Here is a tiny trained network, its code and every weight. The questions are about switching its units off for an input and a class, where a switched-off unit gives its printed mean instead of its output.

import numpy as np


def w(rows, s, z=0):
    codes = np.array(rows[::2]) - 128.0
    scale = np.full(codes.shape[1], s)
    scale[-1] = z or s
    return codes * scale


def f(y):
    return y / 2 * (1 + np.tanh(0.7978845608 * (y + 0.044715 * y**3)))


def log_softmax(a):
    a = a - a.max(-1, keepdims=True)
    return a - np.log(np.exp(a).sum(-1, keepdims=True))


def net(x, mask):
    res = np.array(x, float).reshape(1, 8) / 4 @ E
    y = f(res @ A[0][:, :-1].T + A[0][:, -1])
    res = res + np.where(mask, y, B[0][:, -1]) @ B[0][:, :-1]
    return log_softmax(res[-1] @ U[:, :-1].T + U[:, -1])


A, B = {}, {}
E = w([
[120,208,221,133,99,127,88,190],'x0',
[120,72,167,134,105,179,192,240],'x1',
[108,40,79,103,201,75,193,127],'x2',
[210,66,162,152,194,37,116,105],'x3',
[16,128,226,217,195,132,198,121],'x4',
[164,93,137,75,172,130,61,15],'x5',
[181,164,117,92,107,1,219,95],'x6',
[127,82,174,72,178,209,184,116],'x7',
],0.0071)
A[0] = w([
[160,170,159,86,118,118,66,98,136],'neuron 0',
[152,159,12,150,141,123,103,128,104],'neuron 1',
[116,120,168,121,87,196,134,221,194],'neuron 2',
[160,150,118,83,163,93,29,152,189],'neuron 3',
[130,152,90,81,148,88,109,49,75],'neuron 4',
[77,101,138,181,151,74,142,39,111],'neuron 5',
[123,144,226,132,205,70,183,185,215],'neuron 6',
[202,17,105,103,118,120,200,139,254],'neuron 7',
[100,157,157,8,145,226,177,81,131],'neuron 8',
[109,224,142,127,17,57,144,144,203],'neuron 9',
[253,67,165,50,88,88,27,83,132],'neuron 10',
[122,178,133,75,30,126,86,153,147],'neuron 11',
],0.012,0.0047)
B[0] = w([
[127,98,55,98,138,110,123,123,188],'neuron 0',
[147,124,158,104,172,96,133,119,185],'neuron 1',
[81,127,136,99,52,204,141,86,224],'neuron 2',
[144,160,133,109,109,68,191,126,205],'neuron 3',
[96,127,147,163,96,183,119,117,195],'neuron 4',
[175,124,149,128,121,118,122,226,192],'neuron 5',
[168,99,111,110,241,104,99,101,210],'neuron 6',
[116,169,123,123,157,85,130,74,219],'neuron 7',
[89,112,137,84,102,163,154,9,198],'neuron 8',
[147,181,72,140,74,42,116,127,222],'neuron 9',
[118,201,63,156,122,53,116,87,252],'neuron 10',
[136,154,118,174,119,82,129,124,201],'neuron 11',
],0.015,0.014)
U = w([
[82,45,202,54,104,250,92,143,38],'0',
[169,91,82,49,186,10,105,81,243],'1',
[173,3,209,103,228,131,23,237,48],'2',
[133,131,121,168,46,120,53,238,3],'3',
],0.006,0.003)

Each question gives the input, the list of numbers given to net, and the class t.
The units are the neurons (one row each of A and B). Each row of codes is followed by its name. A weight is (code - 128) times the scale printed after its matrix; where a second scale follows, it is the last column's (A, B and U).
mask holds one flag per neuron, in row order. A switched-off neuron (its flag False) gives its mean, the last column of its row in B, instead of its output. The means were averaged over made-up inputs and are rounded, as every weight is.
A unit's drop is (log p(t) with every unit on - log p(t) with that unit switched off) / (log p(t) with every unit on - log p(t) with every unit switched off).
The circuit of an input: a set's keep is (log p(t) with only the set's units on - log p(t) with every unit switched off) / (log p(t) with every unit on - log p(t) with every unit switched off). Starting from all 12 units, units are removed one at a time, each time the one whose removal leaves the highest keep (on an exact tie, the one counted first), for as long as the keep stays at least 0.8.
circuit, biggest first: the units of the circuit, biggest drop first
most important unit: the unit with the biggest drop
top k neurons: the k neurons with the biggest drops, biggest first
drop of u: that unit's drop, to one decimal
input [-5,7,5,-6,8,1,-1,2], class 0: circuit, biggest first -> neuron 10; neuron 2
input [-3,0,-4,3,-2,-4,-7,-5], class 3: circuit, biggest first -> neuron 6; neuron 7
input [7,-3,8,3,7,3,-1,8], class 2: circuit, biggest first -> neuron 10; neuron 5; neuron 9
input [4,0,-4,-6,6,-5,-1,-1], class 3: circuit, biggest first -> neuron 9; neuron 2
input [2,-3,-4,2,4,-6,-3,4], class 0: circuit, biggest first -> neuron 10; neuron 2
input [6,-7,7,3,8,6,2,-8], class 2: top 2 neurons -> neuron 5; neuron 10
input [3,2,-5,7,5,-7,-3,5], class 2: most important unit -> neuron 6
input [-7,-3,-2,1,3,3,-4,3], class 0: top 3 neurons -> neuron 10; neuron 9; neuron 6
input [-4,5,-4,2,-3,-2,-1,2], class 0: top 2 neurons -> neuron 9; neuron 10
input [-8,-1,-7,8,5,-4,1,5], class 2: drop of neuron 6 -> 0.0
input [-1,-4,-6,3,8,0,1,4], class 2: drop of neuron 10 -> 0.1
input [4,1,5,4,2,-4,-1,4], class 2: drop of neuron 8 -> 0.2
